Below is a small trained network, with its code and all its weights. Each question gives an input and a class and asks what happens when units are switched off, that is, made to give their printed mean instead of their output.

import numpy as np


def w(rows, s, z=0):
    codes = np.array(rows[::2]) - 128.0
    scale = np.full(codes.shape[1], s)
    scale[-1] = z or s
    return codes * scale


def f(y):
    return y / 2 * (1 + np.tanh(0.7978845608 * (y + 0.044715 * y**3)))


def log_softmax(a):
    a = a - a.max(-1, keepdims=True)
    return a - np.log(np.exp(a).sum(-1, keepdims=True))


def net(x, mask):
    res = np.array(x, float).reshape(1, 6) / 4 @ E
    y = f(res @ A[0][:, :-1].T + A[0][:, -1])
    res = res + np.where(mask, y, B[0][:, -1]) @ B[0][:, :-1]
    return log_softmax(res[-1] @ U[:, :-1].T + U[:, -1])


A, B = {}, {}
E = w([
[124,82,88,118,96,139,79],'x0',
[169,217,52,220,203,67,2],'x1',
[184,82,46,95,214,126,241],'x2',
[16,39,133,248,147,80,141],'x3',
[120,107,107,111,112,123,102],'x4',
[143,134,144,125,130,103,143],'x5',
],0.0099)
A[0] = w([
[81,82,200,72,52,163,222,121],'neuron 1',
[106,150,172,169,76,123,108,121],'neuron 2',
[148,96,82,115,193,144,167,154],'neuron 3',
[107,148,124,134,68,118,112,93],'neuron 4',
[131,212,64,202,182,65,82,112],'neuron 5',
[247,188,133,25,109,175,88,25],'neuron 6',
[155,73,80,171,138,96,186,115],'neuron 7',
[89,168,212,149,61,112,80,115],'neuron 8',
[138,134,126,127,161,95,155,116],'neuron 9',
[89,84,154,125,107,167,164,70],'neuron 10',
[33,53,125,201,175,56,136,1],'neuron 11',
[116,125,192,132,108,116,86,119],'neuron 12',
[163,74,52,111,203,119,187,121],'neuron 13',
[118,137,167,145,100,136,103,104],'neuron 14',
[120,64,178,198,123,91,120,95],'neuron 15',
],0.011,0.0042)
B[0] = w([
[254,27,68,220,99,60,45,253],'neuron 1',
[121,210,122,79,96,127,164,169],'neuron 2',
[116,194,71,118,60,157,175,182],'neuron 3',
[125,160,107,73,107,168,112,147],'neuron 4',
[160,84,58,204,102,39,17,243],'neuron 5',
[106,79,251,103,244,164,150,241],'neuron 6',
[60,177,140,60,106,159,171,173],'neuron 7',
[100,173,98,109,38,170,230,199],'neuron 8',
[105,134,105,147,124,95,154,143],'neuron 9',
[178,102,109,158,140,122,110,174],'neuron 10',
[111,57,195,125,250,192,152,208],'neuron 11',
[134,196,176,84,53,154,142,162],'neuron 12',
[65,220,86,97,21,144,172,204],'neuron 13',
[81,186,123,126,108,92,196,152],'neuron 14',
[140,149,159,97,207,206,150,174],'neuron 15',
],0.0079,0.016)
U = w([
[173,99,116,198,130,39,43,27],'0',
[71,191,139,112,79,119,145,101],'1',
[100,109,210,128,254,143,110,252],'2',
],0.012,0.0018)

Each question gives the input, the list of numbers given to net, and the class t.
The units are the neurons (one row each of A and B). Each row of codes is followed by its name. A weight is (code - 128) times the scale printed after its matrix; where a second scale follows, it is the last column's (A, B and U).
mask holds one flag per neuron, in row order. A switched-off neuron (its flag False) gives its mean, the last column of its row in B, instead of its output. The means were averaged over made-up inputs and are rounded, as every weight is.
A unit's drop is (log p(t) with every unit on - log p(t) with that unit switched off) / (log p(t) with every unit on - log p(t) with every unit switched off).
The circuit of an input: a set's keep is (log p(t) with only the set's units on - log p(t) with every unit switched off) / (log p(t) with every unit on - log p(t) with every unit switched off). Starting from the 12 units with the biggest drops (on a tie, the unit counted first), units are removed one at a time, each time the one whose removal leaves the highest keep (on an exact tie, the one counted first), for as long as the keep stays at least 0.8.
circuit, biggest first: the units of the circuit, biggest drop first
unit that matters most: the unit with the biggest drop
k most important neurons: the k neurons with the biggest drops, biggest first
drop when u is switched off: that unit's drop, to one decimal
input [2,0,2,-4,-6,-4], class 2: unit that matters most => neuron 6
input [0,2,-7,8,-8,-7], class 2: 3 most important neurons => neuron 11; neuron 15; neuron 13
input [-2,7,8,-4,4,-5], class 1: 3 most important neurons => neuron 13; neuron 1; neuron 3
input [-4,-7,7,7,8,1], class 0: 2 most important neurons => neuron 1; neuron 6
input [-2,4,8,-7,1,6], class 1: 3 most important neurons => neuron 13; neuron 3; neuron 11
input [6,5,-2,7,-2,5], class 2: 2 most important neurons => neuron 11; neuron 1
input [3,-3,2,-6,7,5], class 2: 2 most important neurons => neuron 6; neuron 5
input [7,-8,7,8,-6,6], class 0: 3 most important neurons => neuron 1; neuron 6; neuron 10
input [0,5,6,-5,-5,7], class 1: 2 most important neurons => neuron 1; neuron 13
input [0,-8,-8,7,3,-5], class 0: 3 most important neurons => neuron 1; neuron 10; neuron 13
input [8,-2,5,-4,-3,-2], class 1: 2 most important neurons => neuron 13; neuron 11
input [-1,-4,-7,8,-3,6], class 2: 4 most important neurons => neuron 11; neuron 15; neuron 13; neuron 3
input [1,-7,4,-7,-8,-1], class 0: 2 most important neurons => neuron 1; neuron 11
input [3,-1,-4,-6,-1,8], class 2: circuit, biggest first => neuron 6
input [-7,4,5,1,-2,-3], class 1: 2 most important neurons => neuron 1; neuron 13
input [-3,-3,3,-5,3,-3], class 2: 2 most important neurons => neuron 6; neuron 5
input [7,5,5,-7,2,-2], class 2: 2 most important neurons => neuron 6; neuron 1
input [-8,4,5,-8,1,-5], class 2: drop when neuron 6 is switched off => 8.0
input [4,-3,5,-8,2,-4], class 2: drop when neuron 6 is switched off => 5.3
input [-4,-8,6,-3,-3,-1], class 0: drop when neuron 1 is switched off => 2.3
input [2,1,8,6,1,-4], class 1: circuit, biggest first => neuron 13
input [6,4,7,2,4,-8], class 1: drop when neuron 13 is switched off => 0.1
